Here is a tiny trained network, its code and every weight. The questions are about switching its units off for an input and a target symbol, where a switched-off unit gives its printed mean instead of its output.

import numpy as np


def w(rows, s, z=0):
    codes = np.array(rows[::2]) - 128.0
    scale = np.full(codes.shape[1], s)
    scale[-1] = z or s
    return codes * scale


def f(y):
    return np.maximum(y, 0)


def softmax(a):
    e = np.exp(a - a.max(-1, keepdims=True))
    return e / e.sum(-1, keepdims=True)


def log_softmax(a):
    a = a - a.max(-1, keepdims=True)
    return a - np.log(np.exp(a).sum(-1, keepdims=True))


def net(x, mask):
    ids = ['αβγεζηθλμξπστφψω'.index(c) for c in x.split()]
    T = len(ids)
    res = E[ids] + P[:T]
    u = 0
    for l in range(2):
        r = res
        for j in range(2):
            rows = slice(2 * j, 2 * j + 2)
            q, k, v = (r @ M[l][rows].T for M in (Q, K, V))
            z = softmax(np.where(np.tri(T) > 0, q @ k.T / 2**0.5, -1e9)) @ v
            o = O[l][rows]
            res = res + np.where(mask[u + j], z, o[:, -1]) @ o[:, :-1]
        u += 2
        y = f(res @ A[l][:, :-1].T + A[l][:, -1])
        res = res + np.where(mask[u : u + 4], y, B[l][:, -1]) @ B[l][:, :-1]
        u += 4
    return log_softmax(res[-1] @ U[:, :-1].T + U[:, -1])


Q, K, V, O, A, B = {}, {}, {}, {}, {}, {}
E = w([
[42,167,84,84,184,126,120,3,169,104],'α',
[62,162,194,166,170,77,186,107,135,151],'β',
[128,134,137,230,169,165,76,134,98,138],'γ',
[135,242,162,151,177,135,111,100,140,43],'ε',
[151,86,171,89,91,72,35,100,127,103],'ζ',
[171,131,74,163,160,85,185,91,106,55],'η',
[121,192,202,80,123,112,95,114,170,143],'θ',
[133,94,59,96,158,111,158,67,118,111],'λ',
[132,145,93,110,163,233,121,153,96,154],'μ',
[187,119,147,104,110,36,143,107,141,87],'ξ',
[148,24,230,142,46,221,209,64,233,16],'π',
[114,143,37,169,206,196,178,101,99,128],'σ',
[209,190,162,185,143,116,195,195,109,121],'τ',
[69,3,131,167,122,101,70,95,93,192],'φ',
[120,131,107,49,140,148,152,109,129,154],'ψ',
[198,177,156,106,107,151,61,153,131,103],'ω',
],0.014)
P = w([
[123,177,61,146,126,125,182,95,99,83],'0',
[130,158,119,160,99,135,170,87,70,146],'1',
[165,80,93,138,148,96,128,126,190,165],'2',
[160,133,132,152,112,143,159,65,65,139],'3',
[145,89,128,108,231,95,113,162,148,172],'4',
[73,165,46,176,63,97,199,154,165,107],'5',
[186,105,142,183,74,140,142,49,80,187],'6',
[173,111,196,100,255,141,111,128,62,178],'7',
[68,129,69,171,86,79,176,188,203,108],'8',
[213,111,194,166,105,166,138,26,45,202],'9',
[170,56,162,145,130,121,138,123,186,139],'10',
[193,101,199,138,167,151,115,84,78,188],'11',
],0.008)
Q[0] = w([
[218,101,197,131,195,137,127,30,96,160],'L0H1',
[100,184,120,139,3,141,151,73,31,136],'L0H1',
[228,100,160,104,197,149,124,55,107,164],'L0H2',
[135,78,130,114,241,106,107,196,216,109],'L0H2',
],0.03)
K[0] = w([
[128,75,164,153,87,200,166,111,206,81],'L0H1',
[63,122,63,124,147,91,101,251,208,88],'L0H1',
[133,76,178,151,87,205,173,96,194,86],'L0H2',
[188,145,179,131,109,158,148,16,40,169],'L0H2',
],0.03)
V[0] = w([
[193,118,98,251,120,134,30,181,103,55],'L0H1',
[82,185,101,160,181,209,66,90,185,144],'L0H1',
[107,81,116,194,192,75,162,91,94,108],'L0H2',
[169,247,179,149,137,72,146,116,200,152],'L0H2',
],0.02)
O[0] = w([
[119,114,87,171,90,70,105,142,246,121,152],'L0H1',
[169,110,149,97,197,158,87,156,187,187,52],'L0H1',
[203,90,161,114,149,98,129,47,116,115,254],'L0H2',
[97,106,145,119,197,89,67,157,132,47,188],'L0H2',
],0.012,0.0081)
A[0] = w([
[128,147,158,7,36,119,66,137,134,119,6],'L0N1',
[94,230,163,89,90,180,166,169,145,164,52],'L0N2',
[87,151,65,133,150,94,142,80,126,77,205],'L0N3',
[151,132,71,223,203,148,205,167,103,122,51],'L0N4',
],0.013,0.0019)
B[0] = w([
[134,169,192,162,152,161,170,161,102,217,160],'L0N1',
[102,233,139,162,195,161,146,165,203,109,152],'L0N2',
[116,154,175,67,78,186,51,123,90,143,252],'L0N3',
[155,119,108,255,128,119,60,64,136,109,167],'L0N4',
],0.0096,0.017)
Q[1] = w([
[8,100,58,78,172,146,122,21,146,165],'L1H1',
[124,139,138,120,123,140,118,137,131,154],'L1H1',
[34,82,224,173,134,143,119,71,158,174],'L1H2',
[161,132,100,119,136,125,109,150,109,127],'L1H2',
],0.011)
K[1] = w([
[174,226,1,86,153,9,75,155,51,206],'L1H1',
[98,132,172,118,151,97,131,143,133,163],'L1H1',
[127,52,201,130,86,219,180,135,180,67],'L1H2',
[149,105,113,139,133,85,116,128,102,144],'L1H2',
],0.0061)
V[1] = w([
[139,140,160,101,130,127,89,142,134,141],'L1H1',
[128,41,178,132,95,244,195,149,181,38],'L1H1',
[142,45,171,165,104,204,144,134,150,85],'L1H2',
[155,184,86,138,148,56,54,105,88,192],'L1H2',
],0.011)
O[1] = w([
[114,100,86,122,145,152,125,107,154,111,254],'L1H1',
[157,2,250,85,105,157,58,210,167,84,123],'L1H1',
[126,118,105,78,226,140,173,98,158,149,206],'L1H2',
[151,180,114,136,38,146,104,185,136,39,198],'L1H2',
],0.006,0.0092)
A[1] = w([
[80,185,54,202,106,151,157,149,15,109,100],'L1N1',
[129,179,98,159,18,107,164,114,207,108,54],'L1N2',
[168,114,175,90,105,185,179,87,19,65,122],'L1N3',
[74,129,122,74,127,105,102,157,12,29,1],'L1N4',
],0.011,0.0029)
B[1] = w([
[149,125,192,2,92,94,163,144,214,193,196],'L1N1',
[71,64,171,147,187,164,106,137,48,169,201],'L1N2',
[30,166,32,136,99,83,110,123,151,123,252],'L1N3',
[221,75,142,196,175,149,201,194,99,100,224],'L1N4',
],0.0085,0.035)
U = w([
[115,180,107,44,187,166,63,90,81,139,104],'α',
[96,168,175,189,208,29,202,75,120,107,132],'β',
[131,48,135,198,168,156,83,87,123,185,78],'γ',
[98,204,202,101,165,80,64,106,190,49,150],'ε',
[110,62,192,25,100,113,104,155,39,195,149],'ζ',
[115,123,163,151,64,92,49,18,98,62,168],'η',
[161,127,199,78,189,127,182,158,126,134,101],'θ',
[117,149,66,113,75,47,121,116,167,173,151],'λ',
[129,173,84,203,97,244,159,160,167,184,194],'μ',
[109,96,139,133,35,19,167,212,175,115,104],'ξ',
[68,70,143,96,129,174,184,91,189,79,135],'π',
[255,146,131,115,125,152,145,40,128,161,217],'σ',
[179,144,223,219,87,153,111,110,115,96,152],'τ',
[135,71,84,176,108,141,201,105,60,245,3],'φ',
[118,176,130,69,143,106,163,178,184,159,115],'ψ',
[39,166,121,149,97,147,46,245,152,141,43],'ω',
],0.0047,0.007)

Each question gives the input, a string of symbols that net reads in full, and the target symbol t.
The units are the heads (2 rows each of Q, K, V and O) and the neurons (one row each of A and B). Each row of codes is followed by its name. A weight is (code - 128) times the scale printed after its matrix; where a second scale follows, it is the last column's (O, A, B and U).
mask holds one flag per unit, layer by layer, with each layer's heads first. A switched-off unit (its flag False) gives its mean, the last column of its rows in O or B, instead of its output. The means were averaged over made-up inputs and are rounded, as every weight is.
A unit's drop is (log p(t) with every unit on - log p(t) with that unit switched off) / (log p(t) with every unit on - log p(t) with every unit switched off).
The circuit of an input: a set's keep is (log p(t) with only the set's units on - log p(t) with every unit switched off) / (log p(t) with every unit on - log p(t) with every unit switched off). Starting from all 12 units, units are removed one at a time, each time the one whose removal leaves the highest keep (on an exact tie, the one counted first), for as long as the keep stays at least 0.8.
units of the circuit, in order: the units of the circuit, biggest drop first
most important unit: the unit with the biggest drop
top k neurons: the k neurons with the biggest drops, biggest first
heads that matter: for each layer, one digit per head in row order, 1 if its drop is at least 0.15 and else 0, layers parted by /
input θ β ξ ξ γ β, target γ: heads that matter	10 / 00
input ξ ζ ω, target ζ: top 2 neurons	[L1N2 L1N3]
input θ ω λ ζ, target λ: units of the circuit, in order	[L1N3 L0H1 L0H2 L1N2]
input γ β ζ σ η β σ, target β: most important unit	L0H2
input ζ ζ γ ζ τ γ τ ξ ψ, target ξ: units of the circuit, in order	[L0H1 L1N4 L1N3 L1N1]
input ω ω γ φ, target γ: units of the circuit, in order	[L0H1 L1N3 L1N1]
input ξ σ β γ, target β: units of the circuit, in order	[L0H2 L0H1 L1N4 L1N3]
input γ ζ θ γ, target θ: units of the circuit, in order	[L0H2 L1N4 L0H1]
input π γ β φ, target φ: units of the circuit, in order	[L1H2 L0H2]
input ζ φ τ π β, target β: heads that matter	00 / 01
input ζ γ ζ ξ λ ζ, target λ: units of the circuit, in order	[L0H1 L0H2 L1N3 L1N2]
input η ζ γ β ζ λ γ ζ π θ γ, target γ: units of the circuit, in order	[L1H2 L1N1]
input ζ ψ η θ α, target θ: units of the circuit, in order	[L1N4 L0H2 L0H1]
input σ φ ζ, target φ: most important unit	L0H2
input ω γ α, target γ: units of the circuit, in order	[L0H1 L1N2 L1N3]
input ε ψ λ ζ ξ λ μ β λ ζ β, target ζ: heads that matter	11 / 00
input ε ζ η λ γ λ π σ λ ξ ζ, target ζ: heads that matter	00 / 11
input ζ λ θ ζ, target θ: heads that matter	01 / 00
input γ γ ψ, target γ: top 3 neurons	[L1N2 L1N3 L1N1]
input ζ ω ζ β μ γ τ ε, target τ: most important unit	L1N4
input α ψ ζ γ ζ β, target ζ: top 3 neurons	[L1N2 L1N1 L1N3]
input ζ ζ ω ζ λ ξ τ ω, target τ: heads that matter	11 / 00
input ζ λ λ ξ ω ε ζ λ η η ζ τ, target ζ: top 3 neurons	[L1N2 L1N1 L1N3]
